Below are the code and all the weights of a small trained network. Each question names an input and a class and asks about switching units off, where a switched-off unit gives its printed mean instead of its output.

import numpy as np


def w(rows, s, z=0):
    codes = np.array(rows[::2]) - 128.0
    scale = np.full(codes.shape[1], s)
    scale[-1] = z or s
    return codes * scale


def f(y):
    return np.maximum(y, 0)


def log_softmax(a):
    a = a - a.max(-1, keepdims=True)
    return a - np.log(np.exp(a).sum(-1, keepdims=True))


def net(x, mask):
    res = np.array(x, float).reshape(1, 4) / 4 @ E
    y = f(res @ A[0][:, :-1].T + A[0][:, -1])
    res = res + np.where(mask, y, B[0][:, -1]) @ B[0][:, :-1]
    return log_softmax(res[-1] @ U[:, :-1].T + U[:, -1])


A, B = {}, {}
E = w([
[105,42,180,161,205,91,102],'x0',
[83,177,144,209,86,2,233],'x1',
[155,17,16,80,66,85,132],'x2',
[3,103,107,33,97,93,144],'x3',
],0.0074)
A[0] = w([
[96,122,167,155,142,87,140,198],'neuron 1',
[140,120,83,85,122,162,124,123],'neuron 2',
[156,125,167,137,126,164,82,135],'neuron 3',
[123,106,124,116,126,131,132,65],'neuron 4',
[158,131,150,120,147,154,111,96],'neuron 5',
[155,126,139,124,163,173,118,90],'neuron 6',
[57,174,180,136,137,99,153,90],'neuron 7',
[129,113,95,83,114,154,112,122],'neuron 8',
[139,146,170,147,145,143,121,254],'neuron 9',
[96,125,91,100,119,112,130,138],'neuron 10',
[113,173,183,163,154,136,115,84],'neuron 11',
[180,150,99,177,105,98,164,112],'neuron 12',
[102,3,127,105,139,119,95,133],'neuron 13',
],0.02,0.0036)
B[0] = w([
[71,183,156,177,124,101,203,209],'neuron 1',
[129,141,93,83,79,189,106,184],'neuron 2',
[145,113,129,202,164,188,97,193],'neuron 3',
[157,105,144,116,96,146,174,144],'neuron 4',
[151,128,129,172,146,179,118,173],'neuron 5',
[182,113,141,180,113,217,156,184],'neuron 6',
[81,86,236,111,103,69,53,231],'neuron 7',
[100,153,75,55,120,171,87,184],'neuron 8',
[164,140,185,125,155,149,133,202],'neuron 9',
[87,93,99,166,80,173,144,185],'neuron 10',
[186,165,189,16,129,109,138,209],'neuron 11',
[192,123,90,127,126,2,63,201],'neuron 12',
[127,66,103,77,204,102,198,246],'neuron 13',
],0.023,0.014)
U = w([
[37,78,142,103,149,161,116,1],'0',
[123,39,33,62,123,182,134,119],'1',
[118,93,108,145,204,84,218,59],'2',
[112,171,59,97,17,181,66,69],'3',
[4,91,139,159,22,87,109,106],'4',
[233,168,154,178,204,217,90,205],'5',
[236,168,62,170,132,48,101,183],'6',
[127,174,254,94,138,109,99,203],'7',
],0.0078,0.002)

Each question gives the input, the list of numbers given to net, and the class t.
The units are the neurons (one row each of A and B). Each row of codes is followed by its name. A weight is (code - 128) times the scale printed after its matrix; where a second scale follows, it is the last column's (A, B and U).
mask holds one flag per neuron, in row order. A switched-off neuron (its flag False) gives its mean, the last column of its row in B, instead of its output. The means were averaged over made-up inputs and are rounded, as every weight is.
A unit's drop is (log p(t) with every unit on - log p(t) with that unit switched off) / (log p(t) with every unit on - log p(t) with every unit switched off).
The circuit of an input: a set's keep is (log p(t) with only the set's units on - log p(t) with every unit switched off) / (log p(t) with every unit on - log p(t) with every unit switched off). Starting from the 12 units with the biggest drops (on a tie, the unit counted first), units are removed one at a time, each time the one whose removal leaves the highest keep (on an exact tie, the one counted first), for as long as the keep stays at least 0.8.
circuit, biggest first: the units of the circuit, biggest drop first
most important unit: the unit with the biggest drop
k most important neurons: the k neurons with the biggest drops, biggest first
drop when u is switched off: that unit's drop, to one decimal
input [-7,-4,5,2], class 3: most important unit	neuron 2
input [4,0,-7,-7], class 5: 2 most important neurons	[neuron 3; neuron 6]
input [-6,0,4,-2], class 3: circuit, biggest first	[neuron 13; neuron 2]
input [-7,7,8,2], class 6: 2 most important neurons	[neuron 12; neuron 7]
input [2,0,3,-1], class 1: 4 most important neurons	[neuron 1; neuron 7; neuron 9; neuron 12]
input [-6,0,-8,-5], class 5: 4 most important neurons	[neuron 3; neuron 6; neuron 5; neuron 1]
input [-3,4,-5,8], class 4: circuit, biggest first	[neuron 10; neuron 9]
input [-6,-5,1,-1], class 3: 3 most important neurons	[neuron 13; neuron 2; neuron 8]
input [-2,-3,2,-3], class 5: 2 most important neurons	[neuron 13; neuron 10]
input [7,8,4,6], class 4: 2 most important neurons	[neuron 7; neuron 10]
input [-8,0,3,5], class 3: drop when neuron 13 is switched off	0.5
input [-8,8,1,-3], class 6: drop when neuron 12 is switched off	1.4
input [8,2,1,5], class 2: drop when neuron 13 is switched off	1.8
input [-4,-1,7,-8], class 6: circuit, biggest first	[neuron 12]
input [7,5,-2,8], class 4: drop when neuron 7 is switched off	0.5
